Here is a tiny trained network, its code and every weight. The questions are about switching its units off for an input and a target symbol, where a switched-off unit gives its printed mean instead of its output.

import numpy as np


def w(rows, s, z=0):
    codes = np.array(rows[::2]) - 128.0
    scale = np.full(codes.shape[1], s)
    scale[-1] = z or s
    return codes * scale


def norm(h):
    return h / np.sqrt((h * h).mean(-1, keepdims=True) + 1e-5)


def f(y):
    return np.maximum(y, 0)


def softmax(a):
    e = np.exp(a - a.max(-1, keepdims=True))
    return e / e.sum(-1, keepdims=True)


def log_softmax(a):
    a = a - a.max(-1, keepdims=True)
    return a - np.log(np.exp(a).sum(-1, keepdims=True))


def net(x, mask):
    ids = ['ΓΛΠΨΩαζθμστφ'.index(c) for c in x.split()]
    T = len(ids)
    res = E[ids] + P[:T]
    r = norm(res)
    for j in range(2):
        rows = slice(2 * j, 2 * j + 2)
        q, k, v = (r @ M[0][rows].T for M in (Q, K, V))
        z = softmax(np.where(np.tri(T) > 0, q @ k.T / 2**0.5, -1e9)) @ v
        o = O[0][rows]
        res = res + np.where(mask[j], z, o[:, -1]) @ o[:, :-1]
    y = f(norm(res) @ A[0][:, :-1].T + A[0][:, -1])
    res = res + np.where(mask[2:10], y, B[0][:, -1]) @ B[0][:, :-1]
    return log_softmax(norm(res)[-1] @ U[:, :-1].T + U[:, -1])


Q, K, V, O, A, B = {}, {}, {}, {}, {}, {}
E = w([
[85,110,183,170],'Γ',
[119,127,51,254],'Λ',
[70,98,213,156],'Π',
[83,107,167,192],'Ψ',
[149,113,192,219],'Ω',
[62,99,181,218],'α',
[105,119,166,157],'ζ',
[195,164,147,146],'θ',
[98,119,213,136],'μ',
[119,132,198,210],'σ',
[126,78,156,251],'τ',
[151,106,225,137],'φ',
],0.0077)
P = w([
[139,100,68,57],'0',
[237,221,220,200],'1',
[26,54,206,160],'2',
[217,93,134,105],'3',
[124,255,203,144],'4',
[40,49,226,188],'5',
[212,84,133,101],'6',
[198,211,131,235],'7',
[50,69,200,144],'8',
[214,65,132,109],'9',
],0.0088)
Q[0] = w([
[178,5,110,53],'h0',
[99,165,105,115],'h0',
[223,78,115,147],'h1',
[166,30,79,115],'h1',
],0.014)
K[0] = w([
[99,37,85,4],'h0',
[148,162,182,150],'h0',
[107,110,97,56],'h1',
[136,76,39,88],'h1',
],0.015)
V[0] = w([
[93,100,174,207],'h0',
[71,70,123,109],'h0',
[116,192,184,121],'h1',
[172,87,250,107],'h1',
],0.021)
O[0] = w([
[27,116,184,114,254],'h0',
[40,81,24,157,46],'h0',
[72,190,156,178,86],'h1',
[219,68,186,255,143],'h1',
],0.013,0.008)
A[0] = w([
[238,97,114,193,81],'n0',
[161,83,152,147,224],'n1',
[138,115,127,97,56],'n2',
[201,37,153,209,51],'n3',
[176,84,132,51,1],'n4',
[178,20,67,102,161],'n5',
[230,165,129,113,37],'n6',
[134,249,184,200,120],'n7',
],0.013,0.0024)
B[0] = w([
[72,192,59,89,186],'n0',
[142,104,174,116,195],'n1',
[150,106,109,116,138],'n2',
[68,150,121,65,219],'n3',
[188,131,62,68,157],'n4',
[173,158,213,187,202],'n5',
[109,86,206,169,153],'n6',
[115,145,3,166,254],'n7',
],0.02,0.0097)
U = w([
[159,210,204,219,120],'Γ',
[81,237,55,163,132],'Λ',
[147,58,95,204,98],'Π',
[100,176,211,56,83],'Ψ',
[72,56,236,108,141],'Ω',
[183,178,176,91,252],'α',
[149,116,107,142,190],'ζ',
[192,28,194,107,234],'θ',
[86,167,66,5,157],'μ',
[97,95,96,154,7],'σ',
[99,62,48,125,68],'τ',
[52,68,97,119,67],'φ',
],0.014,0.0035)

Each question gives the input, a string of symbols that net reads in full, and the target symbol t.
The units are the heads (2 rows each of Q, K, V and O) and the neurons (one row each of A and B). Each row of codes is followed by its name. A weight is (code - 128) times the scale printed after its matrix; where a second scale follows, it is the last column's (O, A, B and U).
mask holds one flag per unit, heads first, then neurons. A switched-off unit (its flag False) gives its mean, the last column of its rows in O or B, instead of its output. The means were averaged over made-up inputs and are rounded, as every weight is.
A unit's drop is (log p(t) with every unit on - log p(t) with that unit switched off) / (log p(t) with every unit on - log p(t) with every unit switched off).
The circuit of an input: a set's keep is (log p(t) with only the set's units on - log p(t) with every unit switched off) / (log p(t) with every unit on - log p(t) with every unit switched off). Starting from all 10 units, units are removed one at a time, each time the one whose removal leaves the highest keep (on an exact tie, the one counted first), for as long as the keep stays at least 0.8.
circuit, biggest first: the units of the circuit, biggest drop first
unit that matters most: the unit with the biggest drop
top k neurons: the k neurons with the biggest drops, biggest first
heads that matter: for each layer, one digit per head in row order, 1 if its drop is at least 0.15 and else 0, layers parted by /
drop of u: that unit's drop, to one decimal
input Λ Λ α Ψ τ Λ, target Ω: heads that matter => 10
input Λ Λ Γ Λ Λ Λ σ θ Λ, target Γ: circuit, biggest first => [h0]
input Ω σ Λ Ψ Γ τ Λ, target Ψ: heads that matter => 01
input Λ Λ Λ θ μ σ θ Λ τ τ, target μ: heads that matter => 01
input μ Λ Λ Λ θ, target Γ: heads that matter => 10
input Γ Λ α Λ α σ Λ τ Λ Π, target Π: circuit, biggest first => [h0, n5]
input τ τ Π θ, target θ: circuit, biggest first => [h1, n7]
input τ φ Λ Ω, target θ: circuit, biggest first => [h1, n7]
input Λ φ α Ψ σ Λ μ θ, target Γ: top 3 neurons => [n6, n1, n4]
input φ Λ θ σ Ψ ζ φ, target Γ: heads that matter => 11
input Ψ Γ θ Λ θ μ θ σ Λ θ, target τ: heads that matter => 11
input α Λ σ Γ Ω Λ τ, target φ: heads that matter => 10
input τ Λ Λ τ Γ τ Ψ, target θ: heads that matter => 01
input Ψ Λ Λ Ψ, target τ: heads that matter => 11
input Λ α Λ Ψ, target μ: heads that matter => 01
input Ω Γ τ α τ Λ σ Ψ σ τ, target Ψ: circuit, biggest first => [n7]
input σ Λ φ Λ Λ τ α τ σ α, target Ω: top 3 neurons => [n7, n5, n3]
input Γ τ ζ Ψ Λ Λ Λ σ Ψ τ, target Π: top 2 neurons => [n5, n7]
input Λ θ α Λ Ψ, target Γ: top 3 neurons => [n0, n3, n4]
input Γ Λ Λ Λ Γ σ Λ Λ ζ Λ, target Π: heads that matter => 10
input Λ Λ τ ζ Λ τ τ Λ Λ, target Ω: unit that matters most => n0
input Γ Λ θ Γ τ Γ Λ, target Π: top 2 neurons => [n5, n7]
input θ Λ θ σ Λ Γ Λ Λ Λ θ, target α: heads that matter => 10
input σ Λ σ Π, target Ω: heads that matter => 11
input τ Λ τ Λ φ Λ α, target θ: heads that matter => 01
input Λ τ θ Λ τ τ Ω Λ τ, target Ω: top 2 neurons => [n7, n0]
input τ Λ τ Γ Λ Λ μ, target θ: circuit, biggest first => [h1]
input Λ θ Ω Ψ Γ Λ τ, target μ: drop of h1 => 0.5
input Λ Ω Λ Λ Λ Γ σ, target μ: drop of n3 => 0.0
input Λ Λ τ Λ, target μ: drop of h1 => 0.7
